Here is a tiny trained network, its code and every weight. The questions are about switching its units off for an input and a class, where a switched-off unit gives its printed mean instead of its output.

import numpy as np


def w(rows, s, z=0):
    codes = np.array(rows[::2]) - 128.0
    scale = np.full(codes.shape[1], s)
    scale[-1] = z or s
    return codes * scale


def norm(h):
    return h / np.sqrt((h * h).mean(-1, keepdims=True) + 1e-5)


def f(y):
    return y / 2 * (1 + np.tanh(0.7978845608 * (y + 0.044715 * y**3)))


def log_softmax(a):
    a = a - a.max(-1, keepdims=True)
    return a - np.log(np.exp(a).sum(-1, keepdims=True))


def net(x, mask):
    res = np.array(x, float).reshape(1, 5) / 4 @ E
    u = 0
    for l in range(3):
        y = f(norm(res) @ A[l][:, :-1].T + A[l][:, -1])
        res = res + np.where(mask[u : u + 7], y, B[l][:, -1]) @ B[l][:, :-1]
        u += 7
    return log_softmax(norm(res)[-1] @ U[:, :-1].T + U[:, -1])


A, B = {}, {}
E = w([
[74,64,254],'x0',
[38,201,102],'x1',
[178,42,137],'x2',
[117,70,70],'x3',
[42,108,89],'x4',
],0.0085)
A[0] = w([
[116,209,227,251],'0.n1',
[122,98,137,155],'0.n2',
[14,90,81,216],'0.n3',
[78,246,99,77],'0.n4',
[135,63,60,114],'0.n5',
[224,130,130,61],'0.n6',
[142,186,93,51],'0.n7',
],0.013,0.0026)
B[0] = w([
[148,1,80,255],'0.n1',
[145,106,87,149],'0.n2',
[27,97,130,253],'0.n3',
[171,98,93,229],'0.n4',
[84,116,123,176],'0.n5',
[168,117,131,197],'0.n6',
[144,185,98,157],'0.n7',
],0.0087,0.0057)
A[1] = w([
[140,194,80,174],'1.n1',
[238,133,24,112],'1.n2',
[104,184,182,4],'1.n3',
[123,47,138,176],'1.n4',
[177,183,73,157],'1.n5',
[102,128,225,168],'1.n6',
[170,160,246,146],'1.n7',
],0.013,0.004)
B[1] = w([
[51,139,138,162],'1.n1',
[101,199,124,254],'1.n2',
[166,140,184,111],'1.n3',
[136,57,54,242],'1.n4',
[79,143,55,181],'1.n5',
[65,2,61,162],'1.n6',
[130,39,77,149],'1.n7',
],0.0085,0.0075)
A[2] = w([
[173,235,255,51],'2.n1',
[228,96,156,35],'2.n2',
[62,60,179,247],'2.n3',
[208,115,193,153],'2.n4',
[222,89,203,149],'2.n5',
[61,20,250,130],'2.n6',
[147,184,197,1],'2.n7',
],0.0083,0.002)
B[2] = w([
[167,195,42,113],'2.n1',
[164,84,154,144],'2.n2',
[121,135,3,250],'2.n3',
[118,163,107,129],'2.n4',
[183,136,64,153],'2.n5',
[114,80,50,253],'2.n6',
[136,214,157,96],'2.n7',
],0.0068,0.0042)
U = w([
[174,232,69,109],'0',
[254,118,127,142],'1',
[173,153,247,2],'2',
[63,71,86,211],'3',
],0.016,0.0067)

Each question gives the input, the list of numbers given to net, and the class t.
The units are the neurons (one row each of A and B). Each row of codes is followed by its name. A weight is (code - 128) times the scale printed after its matrix; where a second scale follows, it is the last column's (A, B and U).
mask holds one flag per neuron, layer by layer. A switched-off neuron (its flag False) gives its mean, the last column of its row in B, instead of its output. The means were averaged over made-up inputs and are rounded, as every weight is.
A unit's drop is (log p(t) with every unit on - log p(t) with that unit switched off) / (log p(t) with every unit on - log p(t) with every unit switched off).
The circuit of an input: a set's keep is (log p(t) with only the set's units on - log p(t) with every unit switched off) / (log p(t) with every unit on - log p(t) with every unit switched off). Starting from the 12 units with the biggest drops (on a tie, the unit counted first), units are removed one at a time, each time the one whose removal leaves the highest keep (on an exact tie, the one counted first), for as long as the keep stays at least 0.8.
circuit, biggest first: the units of the circuit, biggest drop first
unit that matters most: the unit with the biggest drop
k most important neurons: the k neurons with the biggest drops, biggest first
k most important neurons of layer l: the k neurons of layer l with the biggest drops, biggest first
drop of u: that unit's drop, to one decimal
input [3,-1,6,7,-5], class 1: circuit, biggest first -> 0.n3; 1.n6
input [-7,-1,7,-3,-6], class 0: unit that matters most -> 1.n2
input [2,-5,1,7,-4], class 1: circuit, biggest first -> 0.n3; 1.n6; 0.n1
input [-7,-8,-1,-1,-3], class 0: circuit, biggest first -> 1.n2; 0.n1
input [3,-6,0,5,-2], class 1: circuit, biggest first -> 0.n3; 1.n5
input [1,2,5,0,-3], class 1: 2 most important neurons of layer 1 -> 1.n1; 1.n5
input [0,-4,-4,8,-8], class 1: 4 most important neurons -> 0.n6; 0.n7; 2.n3; 1.n7
input [3,2,-4,-3,-6], class 1: 2 most important neurons -> 0.n1; 0.n3
input [-8,-8,5,-5,-6], class 0: 2 most important neurons of layer 0 -> 0.n1; 0.n4
input [1,3,6,4,-8], class 1: 2 most important neurons of layer 0 -> 0.n3; 0.n6
input [6,-7,-8,-7,-8], class 3: 2 most important neurons of layer 1 -> 1.n6; 1.n7
input [0,-3,6,-6,0], class 1: 2 most important neurons -> 0.n3; 0.n6
input [4,3,0,-6,-8], class 1: 2 most important neurons -> 0.n1; 0.n3
input [4,0,-4,3,-6], class 1: unit that matters most -> 0.n1
input [-7,-4,7,0,4], class 0: 2 most important neurons of layer 1 -> 1.n2; 1.n6
input [2,2,-2,5,-5], class 1: drop of 2.n1 -> 0.0
input [8,-2,-6,3,-7], class 1: drop of 1.n2 -> 0.1
input [-4,3,4,-6,-4], class 0: drop of 1.n2 -> 0.2
input [-6,-5,4,-1,-3], class 0: drop of 0.n1 -> 0.5
